Below is a small trained network, with its code and all its weights. Each question gives an input and a target symbol and asks what happens when units are switched off, that is, made to give their printed mean instead of their output.

import numpy as np


def w(rows, s, z=0):
    codes = np.array(rows[::2]) - 128.0
    scale = np.full(codes.shape[1], s)
    scale[-1] = z or s
    return codes * scale


def f(y):
    return y / 2 * (1 + np.tanh(0.7978845608 * (y + 0.044715 * y**3)))


def softmax(a):
    e = np.exp(a - a.max(-1, keepdims=True))
    return e / e.sum(-1, keepdims=True)


def log_softmax(a):
    a = a - a.max(-1, keepdims=True)
    return a - np.log(np.exp(a).sum(-1, keepdims=True))


def net(x, mask):
    ids = ['αβγδεζηθλμπστψω'.index(c) for c in x.split()]
    T = len(ids)
    res = E[ids] + P[:T]
    r = res
    for j in range(3):
        rows = slice(3 * j, 3 * j + 3)
        q, k, v = (r @ M[0][rows].T for M in (Q, K, V))
        z = softmax(np.where(np.tri(T) > 0, q @ k.T / 3**0.5, -1e9)) @ v
        o = O[0][rows]
        res = res + np.where(mask[j], z, o[:, -1]) @ o[:, :-1]
    y = f(res @ A[0][:, :-1].T + A[0][:, -1])
    res = res + np.where(mask[3:27], y, B[0][:, -1]) @ B[0][:, :-1]
    return log_softmax(res[-1] @ U[:, :-1].T + U[:, -1])


Q, K, V, O, A, B = {}, {}, {}, {}, {}, {}
E = w([
[73,124,104,114,152,142,40,46,110,94,61],'α',
[22,172,85,65,177,204,133,101,116,177,60],'β',
[109,135,180,4,95,242,100,49,140,140,203],'γ',
[177,165,169,103,130,222,85,39,119,68,138],'δ',
[99,68,147,70,168,141,45,142,136,126,23],'ε',
[126,97,86,151,213,107,59,180,125,116,88],'ζ',
[133,48,93,116,215,173,182,139,152,76,82],'η',
[34,62,211,52,165,157,94,117,170,139,136],'θ',
[30,46,130,78,182,83,184,129,142,189,140],'λ',
[197,123,186,139,179,72,72,100,38,31,136],'μ',
[107,128,149,121,161,45,96,96,43,85,238],'π',
[166,113,239,74,166,116,148,164,111,180,127],'σ',
[101,154,167,136,220,160,180,194,133,178,147],'τ',
[112,105,253,195,151,92,109,16,171,160,177],'ψ',
[37,102,134,176,204,45,198,52,95,117,12],'ω',
],0.011)
P = w([
[216,110,57,52,228,182,74,52,108,221,151],'0',
[169,187,101,50,167,109,115,104,215,111,142],'1',
[156,109,128,95,220,181,97,80,83,165,141],'2',
[146,183,126,83,143,93,135,130,212,91,138],'3',
[138,101,155,129,204,171,120,105,73,142,133],'4',
[118,175,117,102,120,92,182,166,200,81,113],'5',
[116,89,165,157,180,164,144,126,56,123,124],'6',
[127,167,137,136,79,83,163,177,199,67,123],'7',
[120,76,180,188,148,162,143,142,51,115,122],'8',
[130,157,141,161,44,76,143,192,199,63,131],'9',
[110,68,174,214,124,162,140,167,39,112,118],'10',
[139,158,117,166,5,73,141,209,199,67,126],'11',
[159,87,155,146,189,170,106,117,64,127,121],'12',
],0.012)
Q[0] = w([
[125,172,152,139,102,82,159,145,188,102,118],'H0',
[159,126,88,152,63,145,146,112,108,191,124],'H0',
[108,177,83,119,23,119,140,170,139,53,123],'H0',
[153,87,108,153,147,197,103,118,86,167,131],'H1',
[123,98,173,104,231,131,149,106,93,106,158],'H1',
[142,138,128,133,104,136,153,161,173,78,135],'H1',
[117,141,83,142,3,142,116,88,154,169,90],'H2',
[126,96,119,126,144,193,95,127,122,90,99],'H2',
[169,75,134,142,189,139,132,83,23,237,164],'H2',
],0.038)
K[0] = w([
[85,152,207,153,119,114,162,121,117,96,107],'H0',
[135,156,68,125,44,181,113,106,91,111,135],'H0',
[103,78,143,196,39,130,141,212,125,107,124],'H0',
[131,118,61,119,129,131,52,124,145,166,107],'H1',
[147,148,132,74,247,102,112,87,146,143,134],'H1',
[95,108,167,147,131,99,140,175,126,101,133],'H1',
[95,76,100,150,4,190,87,172,130,95,100],'H2',
[166,39,88,134,131,90,123,160,151,143,142],'H2',
[144,132,72,35,176,169,64,62,152,144,111],'H2',
],0.035)
V[0] = w([
[61,101,108,141,124,105,62,114,134,114,129],'H0',
[100,196,151,157,72,168,182,15,127,149,194],'H0',
[116,155,56,218,138,142,134,55,145,97,55],'H0',
[68,189,180,105,108,88,78,129,111,217,45],'H1',
[99,6,122,60,100,129,162,117,160,139,130],'H1',
[172,128,110,179,129,51,208,120,107,211,127],'H1',
[167,202,152,189,150,215,112,132,173,130,53],'H2',
[18,89,65,186,165,173,115,131,214,155,171],'H2',
[114,139,167,79,78,186,123,100,134,115,30],'H2',
],0.022)
O[0] = w([
[195,165,110,110,180,78,149,66,104,113,123,100],'H0',
[218,36,79,130,88,88,153,159,182,252,96,9],'H0',
[163,240,178,169,145,100,182,111,70,195,125,88],'H0',
[105,115,167,59,115,3,46,143,42,98,196,107],'H1',
[85,162,2,163,108,147,201,206,79,137,140,174],'H1',
[93,100,125,145,186,152,74,198,119,146,105,82],'H1',
[6,96,146,172,29,129,68,101,144,139,74,168],'H2',
[168,144,74,215,114,107,9,118,173,184,241,167],'H2',
[128,152,134,76,43,205,66,173,87,81,69,96],'H2',
],0.0096,0.012)
A[0] = w([
[170,184,155,103,131,50,168,114,161,133,124,217],'N0',
[161,148,180,153,122,124,129,119,162,173,82,175],'N1',
[163,65,137,146,143,174,122,115,44,213,116,12],'N2',
[131,79,133,174,193,176,101,113,72,185,146,87],'N3',
[137,162,125,176,123,119,152,120,157,163,126,22],'N4',
[113,194,121,109,82,87,126,127,244,94,142,98],'N5',
[127,80,163,157,190,155,97,77,60,120,119,73],'N6',
[136,86,141,138,197,95,158,93,82,150,157,55],'N7',
[130,157,178,86,127,74,163,142,132,125,66,85],'N8',
[117,118,147,117,202,136,109,113,37,147,143,113],'N9',
[101,214,86,81,93,67,161,172,165,72,132,85],'N10',
[95,157,139,126,165,149,124,115,102,101,136,47],'N11',
[140,180,120,86,60,57,113,163,223,108,92,91],'N12',
[120,184,170,69,119,82,122,133,142,105,100,52],'N13',
[113,158,101,103,95,69,117,171,254,97,110,153],'N14',
[111,59,159,151,176,216,140,81,52,169,117,124],'N15',
[141,152,121,156,148,91,150,114,143,120,160,200],'N16',
[158,212,129,143,94,83,132,144,173,149,130,253],'N17',
[131,137,128,77,115,39,110,149,129,136,150,196],'N18',
[165,91,94,161,106,131,126,142,81,181,165,190],'N19',
[143,126,178,131,146,143,135,165,168,161,78,128],'N20',
[131,204,99,123,102,68,168,179,227,64,130,22],'N21',
[139,46,128,186,154,176,77,118,30,197,144,36],'N22',
[178,207,143,92,96,91,167,148,200,110,95,94],'N23',
],0.0098,0.0052)
B[0] = w([
[86,102,29,112,148,141,169,145,117,142,134,199],'N0',
[131,134,95,79,78,137,146,126,130,73,143,166],'N1',
[139,111,152,174,103,51,86,142,94,47,150,144],'N2',
[152,135,150,169,107,81,186,134,89,137,162,187],'N3',
[202,125,164,97,125,166,87,123,130,123,113,164],'N4',
[72,128,125,130,154,53,127,160,91,112,59,201],'N5',
[132,106,125,145,130,114,157,103,162,196,147,213],'N6',
[154,196,168,96,97,143,93,163,137,117,137,182],'N7',
[142,157,124,144,145,142,104,50,124,139,137,190],'N8',
[61,106,116,113,111,130,196,92,141,90,107,228],'N9',
[177,90,153,97,104,137,108,82,132,170,196,218],'N10',
[168,124,147,129,124,139,101,181,174,127,71,253],'N11',
[142,177,101,145,117,115,172,201,104,170,129,170],'N12',
[176,106,127,139,152,108,120,191,102,114,159,195],'N13',
[168,165,177,155,107,141,175,86,153,116,172,219],'N14',
[154,125,125,126,137,60,85,137,77,146,146,224],'N15',
[89,95,107,132,92,148,104,160,113,94,146,207],'N16',
[122,51,154,161,155,150,169,114,121,149,106,199],'N17',
[159,136,127,187,115,173,104,122,135,89,69,186],'N18',
[122,130,112,136,206,124,84,113,182,144,64,188],'N19',
[109,113,64,121,145,127,114,75,133,128,129,163],'N20',
[97,136,99,72,91,118,70,83,105,153,81,183],'N21',
[111,175,154,8,96,189,139,147,136,161,102,173],'N22',
[91,189,186,133,143,100,131,169,145,173,143,170],'N23',
],0.017,0.015)
U = w([
[154,96,105,166,99,114,133,158,201,180,98,140],'α',
[102,110,91,186,131,140,29,120,140,165,187,121],'β',
[134,121,107,167,129,78,119,177,92,150,164,39],'γ',
[75,59,127,139,134,86,78,183,117,147,105,54],'δ',
[149,170,136,222,128,146,79,166,62,167,147,148],'ε',
[151,108,182,119,101,168,119,128,149,109,149,129],'ζ',
[60,174,165,222,123,101,99,119,176,114,166,242],'η',
[84,183,108,123,133,150,104,174,144,142,145,135],'θ',
[106,109,153,152,98,124,110,152,136,253,159,141],'λ',
[82,93,105,186,130,191,168,101,81,148,142,207],'μ',
[113,168,166,130,99,117,169,161,84,142,85,3],'π',
[118,159,102,150,46,105,108,97,95,147,135,75],'σ',
[139,144,154,133,115,77,55,188,121,152,111,16],'τ',
[80,149,157,148,104,184,72,109,134,170,67,125],'ψ',
[128,151,149,144,181,110,106,98,114,159,122,133],'ω',
],0.0039,0.0034)

Each question gives the input, a string of symbols that net reads in full, and the target symbol t.
The units are the heads (3 rows each of Q, K, V and O) and the neurons (one row each of A and B). Each row of codes is followed by its name. A weight is (code - 128) times the scale printed after its matrix; where a second scale follows, it is the last column's (O, A, B and U).
mask holds one flag per unit, heads first, then neurons. A switched-off unit (its flag False) gives its mean, the last column of its rows in O or B, instead of its output. The means were averaged over made-up inputs and are rounded, as every weight is.
A unit's drop is (log p(t) with every unit on - log p(t) with that unit switched off) / (log p(t) with every unit on - log p(t) with every unit switched off).
The circuit of an input: a set's keep is (log p(t) with only the set's units on - log p(t) with every unit switched off) / (log p(t) with every unit on - log p(t) with every unit switched off). Starting from the 12 units with the biggest drops (on a tie, the unit counted first), units are removed one at a time, each time the one whose removal leaves the highest keep (on an exact tie, the one counted first), for as long as the keep stays at least 0.8.
units of the circuit, in order: the units of the circuit, biggest drop first
most important unit: the unit with the biggest drop
top k neurons: the k neurons with the biggest drops, biggest first
which heads matter: for each layer, one digit per head in row order, 1 if its drop is at least 0.15 and else 0, layers parted by /
drop when u is switched off: that unit's drop, to one decimal
input η μ γ ε σ π π μ μ α λ, target ε: units of the circuit, in order => (H1 H0 N15 N9)
input α τ δ θ τ ε ε δ δ η, target ψ: which heads matter => 010
input τ λ θ τ ε, target λ: which heads matter => 011
input π ζ θ μ τ ζ θ ω, target μ: which heads matter => 100
input η τ τ η η α ζ θ ε, target ε: which heads matter => 110
input λ π η σ, target ζ: which heads matter => 101
input η π η τ α ψ η λ ε δ β ε, target τ: top neuron => (N13)
input θ ζ μ θ β ω τ λ τ β β γ, target λ: units of the circuit, in order => (H1 N23 N10)
input σ σ σ ε ζ θ α γ τ, target δ: units of the circuit, in order => (H0 H2 N15)
input ψ η μ τ τ τ ζ τ ζ ζ τ, target τ: which heads matter => 110
input ω τ σ η σ δ α, target π: which heads matter => 110
input σ θ μ ζ θ, target δ: units of the circuit, in order => (H2 H0 N15)
input α τ η η δ, target μ: units of the circuit, in order => (H0 N0 N17 N9)
input τ λ λ ψ η β β θ η α τ π τ, target λ: which heads matter => 011
input η θ ζ γ τ, target ε: most important unit => H1
input γ ψ α β τ γ μ, target α: which heads matter => 110
input τ σ λ γ η η τ γ, target η: which heads matter => 001
input λ α η α τ, target θ: which heads matter => 011
input δ η β τ η δ β σ ψ μ, target α: which heads matter => 100
input λ η ζ β μ λ θ η λ, target θ: which heads matter => 011
input α τ μ δ ε α ε ζ γ τ δ, target μ: which heads matter => 110
input ω η π δ τ β ω ε τ α θ π τ, target π: top 2 neurons => (N9 N22)
input γ ζ η η τ λ ε λ δ η μ β, target ω: top neuron => (N8)
input ψ λ β η ε α μ ζ ζ, target τ: top 2 neurons => (N2 N22)
input η λ ω α μ, target ε: drop when H1 is switched off => 1.6
input η ω η σ μ β λ τ θ γ α ψ α, target ε: drop when H0 is switched off => 0.2
input π ζ δ τ τ ε μ, target γ: top neuron => (N7)
input η η μ α η, target ε: drop when H1 is switched off => 1.0
